Below is a small trained network, with its code and all its weights. Each question gives an input and a class and asks what happens when units are switched off, that is, made to give their printed mean instead of their output.

import numpy as np


def w(rows, s, z=0):
    codes = np.array(rows[::2]) - 128.0
    scale = np.full(codes.shape[1], s)
    scale[-1] = z or s
    return codes * scale


def norm(h):
    return h / np.sqrt((h * h).mean(-1, keepdims=True) + 1e-5)


def f(y):
    return np.maximum(y, 0)


def log_softmax(a):
    a = a - a.max(-1, keepdims=True)
    return a - np.log(np.exp(a).sum(-1, keepdims=True))


def net(x, mask):
    res = np.array(x, float).reshape(1, 5) / 4 @ E
    u = 0
    for l in range(3):
        y = f(norm(res) @ A[l][:, :-1].T + A[l][:, -1])
        res = res + np.where(mask[u : u + 9], y, B[l][:, -1]) @ B[l][:, :-1]
        u += 9
    return log_softmax(norm(res)[-1] @ U[:, :-1].T + U[:, -1])


A, B = {}, {}
E = w([
[127,150,96,155,120,172,125,49,186,140],'x0',
[83,108,69,148,188,107,142,109,57,79],'x1',
[134,151,85,128,191,130,158,160,130,201],'x2',
[119,95,185,153,78,66,235,89,134,113],'x3',
[165,255,83,139,119,59,141,185,71,150],'x4',
],0.0067)
A[0] = w([
[213,189,147,169,56,122,128,125,156,206,58],'L0N0',
[82,146,72,168,160,177,91,21,127,127,120],'L0N1',
[87,103,189,160,136,117,101,92,133,119,155],'L0N2',
[122,124,104,153,122,22,219,110,28,131,84],'L0N3',
[168,192,50,196,99,47,150,160,88,124,142],'L0N4',
[113,123,131,208,113,85,163,133,2,108,27],'L0N5',
[84,115,91,83,190,143,139,127,92,149,104],'L0N6',
[150,127,59,182,109,205,84,78,111,72,1],'L0N7',
[119,106,76,90,197,138,161,92,166,107,89],'L0N8',
],0.0059,0.0031)
B[0] = w([
[205,249,139,132,140,66,150,170,201,87,215],'L0N0',
[97,46,150,196,127,115,130,46,106,185,216],'L0N1',
[150,157,130,89,109,150,135,49,114,102,190],'L0N2',
[103,128,149,56,211,213,156,209,119,143,238],'L0N3',
[101,107,103,208,123,43,55,87,113,170,255],'L0N4',
[109,183,107,45,78,118,138,156,138,92,193],'L0N5',
[118,168,159,126,72,137,91,185,2,87,180],'L0N6',
[122,53,84,124,151,187,210,25,198,158,174],'L0N7',
[98,122,151,188,136,93,129,117,80,136,170],'L0N8',
],0.0066,0.0049)
A[1] = w([
[188,101,99,139,152,199,81,186,57,189,114],'L1N0',
[186,234,147,121,134,150,168,146,205,229,85],'L1N1',
[103,211,132,147,116,133,146,156,82,63,95],'L1N2',
[162,100,69,142,163,139,100,152,142,253,6],'L1N3',
[75,136,127,177,99,61,113,128,97,62,133],'L1N4',
[173,96,185,101,108,101,175,137,136,182,88],'L1N5',
[147,91,117,121,127,139,96,61,71,155,177],'L1N6',
[131,174,119,165,67,105,73,96,96,105,52],'L1N7',
[163,162,97,141,160,131,171,122,187,239,107],'L1N8',
],0.0068,0.0024)
B[1] = w([
[73,150,61,38,254,44,115,175,87,109,202],'L1N0',
[182,188,158,10,64,208,198,104,133,111,253],'L1N1',
[148,125,62,105,117,140,153,78,157,156,197],'L1N2',
[95,115,237,35,152,108,190,122,20,114,180],'L1N3',
[183,207,132,113,140,86,108,219,143,208,188],'L1N4',
[156,73,84,152,87,227,142,110,162,123,178],'L1N5',
[91,43,65,101,145,65,80,172,135,137,208],'L1N6',
[183,129,8,130,94,46,81,194,133,105,167],'L1N7',
[48,178,158,66,134,158,177,110,135,35,212],'L1N8',
],0.0052,0.0056)
A[2] = w([
[158,125,180,89,70,224,154,251,195,175,76],'L2N0',
[143,202,167,47,95,134,197,182,95,70,134],'L2N1',
[118,125,73,170,211,66,88,198,113,181,104],'L2N2',
[60,91,154,151,207,161,215,104,160,157,209],'L2N3',
[79,91,102,153,142,78,197,208,1,118,253],'L2N4',
[95,96,82,127,165,100,74,166,87,134,151],'L2N5',
[64,119,101,17,108,123,148,154,106,145,193],'L2N6',
[132,157,164,74,100,154,87,172,108,33,105],'L2N7',
[153,27,137,207,103,167,160,91,117,164,99],'L2N8',
],0.0069,0.0023)
B[2] = w([
[100,103,95,138,135,202,197,102,125,103,197],'L2N0',
[152,53,104,150,65,235,185,74,179,149,254],'L2N1',
[42,89,195,120,170,86,109,133,80,105,201],'L2N2',
[90,179,78,118,147,1,55,226,64,147,201],'L2N3',
[180,246,186,41,218,184,84,74,149,86,243],'L2N4',
[144,121,160,131,150,9,145,94,109,94,201],'L2N5',
[102,116,168,107,137,164,129,124,61,37,232],'L2N6',
[199,139,178,150,147,197,142,147,136,52,185],'L2N7',
[54,111,91,237,87,130,111,153,137,190,185],'L2N8',
],0.0073,0.0083)
U = w([
[102,151,168,95,209,46,70,132,71,76,159],'0',
[189,126,168,80,75,229,198,108,177,73,202],'1',
[233,170,100,179,82,60,114,193,203,174,3],'2',
[55,2,103,254,69,93,95,97,167,168,115],'3',
],0.0099,0.0036)

Each question gives the input, the list of numbers given to net, and the class t.
The units are the neurons (one row each of A and B). Each row of codes is followed by its name. A weight is (code - 128) times the scale printed after its matrix; where a second scale follows, it is the last column's (A, B and U).
mask holds one flag per neuron, layer by layer. A switched-off neuron (its flag False) gives its mean, the last column of its row in B, instead of its output. The means were averaged over made-up inputs and are rounded, as every weight is.
A unit's drop is (log p(t) with every unit on - log p(t) with that unit switched off) / (log p(t) with every unit on - log p(t) with every unit switched off).
The circuit of an input: a set's keep is (log p(t) with only the set's units on - log p(t) with every unit switched off) / (log p(t) with every unit on - log p(t) with every unit switched off). Starting from the 12 units with the biggest drops (on a tie, the unit counted first), units are removed one at a time, each time the one whose removal leaves the highest keep (on an exact tie, the one counted first), for as long as the keep stays at least 0.8.
circuit, biggest first: the units of the circuit, biggest drop first
unit that matters most: the unit with the biggest drop
k most important neurons: the k neurons with the biggest drops, biggest first
k most important neurons of layer l: the k neurons of layer l with the biggest drops, biggest first
drop of u: that unit's drop, to one decimal
input [-3,-4,3,-6,1], class 1: unit that matters most	L1N1
input [2,4,0,0,-2], class 3: circuit, biggest first	[L0N1 L2N8]
input [2,3,3,3,-6], class 3: circuit, biggest first	[L2N8 L0N1]
input [6,1,6,0,8], class 1: 3 most important neurons of layer 2	[L2N3 L2N1 L2N5]
input [3,-4,0,-1,8], class 2: 2 most important neurons	[L0N4 L0N3]
input [3,-4,5,-5,-4], class 0: 3 most important neurons	[L0N1 L0N0 L2N3]
input [-4,7,-7,6,-3], class 1: 2 most important neurons	[L0N5 L2N1]
input [6,5,7,4,-6], class 3: 3 most important neurons	[L2N8 L0N1 L1N0]
input [-5,-5,-3,-7,1], class 1: 2 most important neurons	[L0N4 L0N1]
input [2,2,-1,7,8], class 1: 2 most important neurons	[L0N3 L2N1]
input [6,-8,-8,-1,-7], class 3: 2 most important neurons of layer 2	[L2N4 L2N8]
input [-3,2,1,3,-2], class 1: drop of L2N1	0.2
input [-1,-4,-1,-7,-5], class 0: drop of L2N1	0.1
input [-2,3,6,6,-7], class 0: drop of L2N3	0.1
input [-7,-2,-5,4,5], class 1: most important neuron of layer 0	[L0N3]
input [-1,-4,-3,-1,7], class 2: drop of L0N4	1.0
